Here is a tiny trained network, its code and every weight. The questions are about switching its units off for an input and a class, where a switched-off unit gives its printed mean instead of its output.

import numpy as np


def w(rows, s, z=0):
    codes = np.array(rows[::2]) - 128.0
    scale = np.full(codes.shape[1], s)
    scale[-1] = z or s
    return codes * scale


def norm(h):
    return h / np.sqrt((h * h).mean(-1, keepdims=True) + 1e-5)


def f(y):
    return y / 2 * (1 + np.tanh(0.7978845608 * (y + 0.044715 * y**3)))


def log_softmax(a):
    a = a - a.max(-1, keepdims=True)
    return a - np.log(np.exp(a).sum(-1, keepdims=True))


def net(x, mask):
    res = np.array(x, float).reshape(1, 7) / 4 @ E
    u = 0
    for l in range(2):
        y = f(norm(res) @ A[l][:, :-1].T + A[l][:, -1])
        res = res + np.where(mask[u : u + 13], y, B[l][:, -1]) @ B[l][:, :-1]
        u += 13
    return log_softmax(norm(res)[-1] @ U[:, :-1].T + U[:, -1])


A, B = {}, {}
E = w([
[245,27,148,215,93,198],'x0',
[170,212,165,83,121,205],'x1',
[180,119,61,63,145,143],'x2',
[126,124,123,130,129,122],'x3',
[86,119,93,135,211,180],'x4',
[131,131,130,125,127,130],'x5',
[151,39,254,21,199,98],'x6',
],0.0053)
A[0] = w([
[76,158,239,231,120,98,34],'0.n1',
[181,188,194,103,35,21,97],'0.n2',
[174,60,145,77,140,166,41],'0.n3',
[175,144,92,164,121,148,125],'0.n4',
[152,119,98,181,111,194,74],'0.n5',
[84,150,89,96,118,143,87],'0.n6',
[215,103,149,119,17,54,168],'0.n7',
[204,131,135,121,75,65,116],'0.n8',
[98,107,190,80,154,102,25],'0.n9',
[224,102,2,24,126,84,102],'0.n10',
[119,99,194,37,114,120,201],'0.n11',
[63,110,149,173,237,231,254],'0.n12',
[171,110,139,145,23,81,79],'0.n13',
],0.0078,0.0026)
B[0] = w([
[70,198,194,160,231,201,182],'0.n1',
[197,129,48,124,214,107,230],'0.n2',
[96,140,115,134,96,141,186],'0.n3',
[88,138,136,83,107,165,178],'0.n4',
[92,144,160,84,118,87,186],'0.n5',
[161,79,146,98,79,111,146],'0.n6',
[151,135,73,146,168,134,253],'0.n7',
[143,119,137,95,220,146,178],'0.n8',
[138,128,130,137,102,109,170],'0.n9',
[3,178,202,228,222,214,220],'0.n10',
[100,129,77,96,126,139,252],'0.n11',
[234,151,31,96,185,94,254],'0.n12',
[123,130,72,109,134,108,189],'0.n13',
],0.0068,0.0037)
A[1] = w([
[74,150,85,171,17,135,130],'1.n1',
[177,201,155,75,112,183,160],'1.n2',
[87,182,102,76,128,55,253],'1.n3',
[143,114,210,101,184,113,135],'1.n4',
[95,171,255,151,187,193,141],'1.n5',
[161,71,189,201,103,193,159],'1.n6',
[140,149,172,140,83,84,211],'1.n7',
[159,124,95,99,122,154,170],'1.n8',
[157,57,108,38,187,112,199],'1.n9',
[52,49,160,229,165,59,152],'1.n10',
[109,168,141,104,114,78,90],'1.n11',
[224,80,115,158,109,164,159],'1.n12',
[115,44,206,65,132,133,89],'1.n13',
],0.0096,0.0028)
B[1] = w([
[132,147,116,78,35,107,174],'1.n1',
[166,67,174,207,111,37,214],'1.n2',
[168,33,209,111,131,160,227],'1.n3',
[89,249,25,173,85,159,170],'1.n4',
[74,99,148,210,104,168,191],'1.n5',
[39,145,183,24,177,99,156],'1.n6',
[155,99,48,89,203,134,118],'1.n7',
[66,131,145,152,119,90,178],'1.n8',
[123,139,102,197,57,110,253],'1.n9',
[190,122,168,176,117,187,202],'1.n10',
[69,89,73,44,182,195,135],'1.n11',
[76,87,173,28,171,114,190],'1.n12',
[187,254,53,90,2,138,146],'1.n13',
],0.0076,0.0065)
U = w([
[58,185,166,177,152,183,160],'0',
[115,184,69,102,11,94,70],'1',
[75,49,189,5,156,99,67],'2',
[189,110,51,130,207,68,44],'3',
[113,86,134,162,112,95,252],'4',
[149,83,173,175,98,103,164],'5',
],0.011,0.0032)

Each question gives the input, the list of numbers given to net, and the class t.
The units are the neurons (one row each of A and B). Each row of codes is followed by its name. A weight is (code - 128) times the scale printed after its matrix; where a second scale follows, it is the last column's (A, B and U).
mask holds one flag per neuron, layer by layer. A switched-off neuron (its flag False) gives its mean, the last column of its row in B, instead of its output. The means were averaged over made-up inputs and are rounded, as every weight is.
A unit's drop is (log p(t) with every unit on - log p(t) with that unit switched off) / (log p(t) with every unit on - log p(t) with every unit switched off).
The circuit of an input: a set's keep is (log p(t) with only the set's units on - log p(t) with every unit switched off) / (log p(t) with every unit on - log p(t) with every unit switched off). Starting from the 12 units with the biggest drops (on a tie, the unit counted first), units are removed one at a time, each time the one whose removal leaves the highest keep (on an exact tie, the one counted first), for as long as the keep stays at least 0.8.
circuit, biggest first: the units of the circuit, biggest drop first
most important unit: the unit with the biggest drop
top k neurons: the k neurons with the biggest drops, biggest first
k most important neurons of layer l: the k neurons of layer l with the biggest drops, biggest first
input [-2,-6,-8,6,-2,6,5], class 0: circuit, biggest first -> (0.n1; 1.n4)
input [-7,-2,-6,-7,-6,-3,-5], class 2: most important unit -> 0.n10
input [-5,3,3,4,6,2,-3], class 3: circuit, biggest first -> (0.n12; 1.n5)
input [-8,-3,4,8,-5,-8,8], class 1: 2 most important neurons of layer 0 -> (0.n12; 0.n13)
input [-4,7,-4,-8,-3,5,-4], class 4: top 2 neurons -> (1.n2; 0.n10)
input [-7,-7,-1,0,-2,0,-4], class 2: circuit, biggest first -> (1.n3; 1.n9)
input [7,-4,6,7,-3,7,-2], class 2: top 3 neurons -> (1.n6; 0.n1; 1.n12)
input [8,2,-5,6,7,0,7], class 2: top 3 neurons -> (1.n12; 1.n6; 0.n12)
input [4,-1,-7,2,-8,6,8], class 1: top 2 neurons -> (0.n10; 1.n13)
input [-7,-8,-1,-3,8,8,7], class 3: circuit, biggest first -> (0.n12; 1.n12)
input [-2,-1,5,-4,0,3,7], class 1: top 2 neurons -> (1.n13; 0.n1)
input [7,-2,-7,-6,-3,3,-6], class 0: circuit, biggest first -> (0.n1; 1.n6)
input [-7,-8,-2,-1,-8,-4,-4], class 3: 3 most important neurons of layer 0 -> (0.n2; 0.n4; 0.n5)
input [-6,0,1,-6,-2,0,6], class 1: most important neuron of layer 1 -> (1.n13)
input [6,1,2,-4,7,8,5], class 3: top 2 neurons -> (0.n12; 1.n3)
input [-3,-7,7,1,-7,4,7], class 0: circuit, biggest first -> (0.n10; 1.n4)
input [0,5,7,-4,7,5,6], class 0: 2 most important neurons of layer 0 -> (0.n10; 0.n2)
input [-5,-7,4,2,1,-1,-6], class 5: 2 most important neurons of layer 0 -> (0.n11; 0.n12)
input [-4,8,-3,8,2,-2,5], class 4: 2 most important neurons of layer 1 -> (1.n2; 1.n3)
input [-8,-3,5,-3,-8,-8,-6], class 2: top 4 neurons -> (1.n3; 1.n9; 0.n12; 1.n4)
input [-5,-7,4,-2,3,-2,6], class 5: circuit, biggest first -> (1.n9)
input [5,1,-6,2,2,-6,-7], class 1: circuit, biggest first -> (1.n1; 0.n10; 0.n5)
